Here is a tiny trained network, its code and every weight. The questions are about switching its units off for an input and a class, where a switched-off unit gives its printed mean instead of its output.

import numpy as np


def w(rows, s, z=0):
    codes = np.array(rows[::2]) - 128.0
    scale = np.full(codes.shape[1], s)
    scale[-1] = z or s
    return codes * scale


def norm(h):
    return h / np.sqrt((h * h).mean(-1, keepdims=True) + 1e-5)


def f(y):
    return y / 2 * (1 + np.tanh(0.7978845608 * (y + 0.044715 * y**3)))


def log_softmax(a):
    a = a - a.max(-1, keepdims=True)
    return a - np.log(np.exp(a).sum(-1, keepdims=True))


def net(x, mask):
    res = np.array(x, float).reshape(1, 8) / 4 @ E
    u = 0
    for l in range(2):
        y = f(norm(res) @ A[l][:, :-1].T + A[l][:, -1])
        res = res + np.where(mask[u : u + 9], y, B[l][:, -1]) @ B[l][:, :-1]
        u += 9
    return log_softmax(norm(res)[-1] @ U[:, :-1].T + U[:, -1])


A, B = {}, {}
E = w([
[144,220,72,216,103,163],'x0',
[232,162,138,148,170,202],'x1',
[120,232,207,162,96,125],'x2',
[168,94,149,213,226,96],'x3',
[204,149,223,3,112,144],'x4',
[191,171,147,118,123,57],'x5',
[179,68,98,155,44,50],'x6',
[77,109,105,121,104,178],'x7',
],0.0037)
A[0] = w([
[31,25,120,134,56,107,125],'L0N0',
[190,194,222,100,202,96,51],'L0N1',
[118,105,103,179,105,169,2],'L0N2',
[211,106,133,208,172,179,164],'L0N3',
[141,161,82,182,81,111,37],'L0N4',
[21,184,125,90,45,118,16],'L0N5',
[67,136,196,72,181,178,78],'L0N6',
[135,158,138,130,2,168,94],'L0N7',
[161,166,160,35,147,111,16],'L0N8',
],0.006,0.0015)
B[0] = w([
[185,160,41,93,155,167,243],'L0N0',
[153,114,54,120,85,177,251],'L0N1',
[109,119,121,187,46,114,129],'L0N2',
[95,174,94,99,90,115,229],'L0N3',
[139,119,178,201,155,116,158],'L0N4',
[78,181,94,3,131,94,209],'L0N5',
[99,102,195,115,122,217,210],'L0N6',
[86,66,75,57,204,134,190],'L0N7',
[163,124,118,225,107,131,174],'L0N8',
],0.0058,0.0026)
A[1] = w([
[103,113,140,180,250,115,122],'L1N0',
[101,128,245,123,67,174,77],'L1N1',
[136,89,45,146,39,109,69],'L1N2',
[209,52,176,91,73,30,5],'L1N3',
[158,57,91,71,105,172,176],'L1N4',
[86,187,155,254,141,63,36],'L1N5',
[169,203,130,145,86,182,134],'L1N6',
[219,163,90,93,161,176,97],'L1N7',
[36,80,137,135,226,135,109],'L1N8',
],0.0074,0.0023)
B[1] = w([
[98,114,163,118,146,47,155],'L1N0',
[91,30,175,198,185,210,169],'L1N1',
[101,80,150,160,121,246,192],'L1N2',
[216,75,125,106,2,92,173],'L1N3',
[103,140,151,220,106,96,254],'L1N4',
[30,203,172,179,85,63,203],'L1N5',
[159,157,125,115,210,110,218],'L1N6',
[181,187,168,117,142,88,231],'L1N7',
[185,86,146,92,158,78,177],'L1N8',
],0.007,0.0036)
U = w([
[119,171,106,98,186,184,3],'0',
[70,193,134,212,137,57,182],'1',
[108,64,25,199,106,198,112],'2',
[120,42,136,116,217,47,56],'3',
[228,66,130,124,31,89,180],'4',
[249,222,173,127,185,147,95],'5',
[119,71,225,116,187,224,160],'6',
[59,140,85,13,96,136,190],'7',
],0.016,0.0034)

Each question gives the input, the list of numbers given to net, and the class t.
The units are the neurons (one row each of A and B). Each row of codes is followed by its name. A weight is (code - 128) times the scale printed after its matrix; where a second scale follows, it is the last column's (A, B and U).
mask holds one flag per neuron, layer by layer. A switched-off neuron (its flag False) gives its mean, the last column of its row in B, instead of its output. The means were averaged over made-up inputs and are rounded, as every weight is.
A unit's drop is (log p(t) with every unit on - log p(t) with that unit switched off) / (log p(t) with every unit on - log p(t) with every unit switched off).
The circuit of an input: a set's keep is (log p(t) with only the set's units on - log p(t) with every unit switched off) / (log p(t) with every unit on - log p(t) with every unit switched off). Starting from the 12 units with the biggest drops (on a tie, the unit counted first), units are removed one at a time, each time the one whose removal leaves the highest keep (on an exact tie, the one counted first), for as long as the keep stays at least 0.8.
circuit, biggest first: the units of the circuit, biggest drop first
unit that matters most: the unit with the biggest drop
top k neurons: the k neurons with the biggest drops, biggest first
k most important neurons of layer l: the k neurons of layer l with the biggest drops, biggest first
drop when u is switched off: that unit's drop, to one decimal
input [-1,3,-7,-4,-2,-2,8,-2], class 2: 2 most important neurons of layer 1 : [L1N2 L1N8]
input [2,4,2,-2,-1,-8,-2,-1], class 6: circuit, biggest first : [L0N0 L0N1 L1N1]
input [-4,-4,-6,4,-2,-1,6,0], class 4: top 2 neurons : [L1N3 L0N1]
input [3,5,0,0,-8,1,1,7], class 1: top 2 neurons : [L1N5 L0N1]
input [0,7,-4,4,8,-6,5,-1], class 4: top neuron : [L1N3]
input [1,8,-5,1,-8,-4,-5,3], class 1: circuit, biggest first : [L0N1 L1N0]
input [0,-3,-7,5,6,6,-5,-2], class 4: 2 most important neurons of layer 1 : [L1N3 L1N6]
input [8,8,1,6,-7,-4,7,6], class 1: circuit, biggest first : [L1N5 L0N1]
input [-5,-4,2,-4,7,7,-6,1], class 6: circuit, biggest first : [L1N1 L0N6]
input [7,0,6,-3,3,-8,2,-2], class 7: top 2 neurons : [L0N7 L0N5]
input [6,-7,3,0,-3,-7,-7,-4], class 7: 2 most important neurons of layer 1 : [L1N4 L1N7]
input [4,-8,8,0,6,4,2,0], class 7: top 2 neurons : [L0N5 L0N7]
input [4,-2,7,-6,-6,-6,5,-3], class 7: 2 most important neurons of layer 0 : [L0N5 L0N7]
input [1,-4,7,1,2,-2,-8,7], class 6: circuit, biggest first : [L1N1]
input [-1,1,7,7,3,-6,-3,-3], class 6: 2 most important neurons of layer 0 : [L0N6 L0N0]
input [-3,1,0,-6,-7,-6,-2,-4], class 7: top 4 neurons : [L0N5 L1N1 L0N8 L0N1]
input [1,-1,5,-1,8,-4,-4,-8], class 6: top 2 neurons : [L1N1 L0N6]
input [-3,4,5,-8,-5,-1,8,-4], class 2: top 2 neurons : [L0N7 L1N2]
input [8,8,-8,-5,3,-6,0,-1], class 5: top 2 neurons : [L1N7 L0N1]
input [-3,-1,-7,-6,6,1,-7,4], class 6: unit that matters most : L0N6
input [-3,-7,4,-4,-1,4,-2,-8], class 7: drop when L0N5 is switched off : 0.4
input [-2,5,4,-2,-4,-3,-3,3], class 6: drop when L0N0 is switched off : 0.1
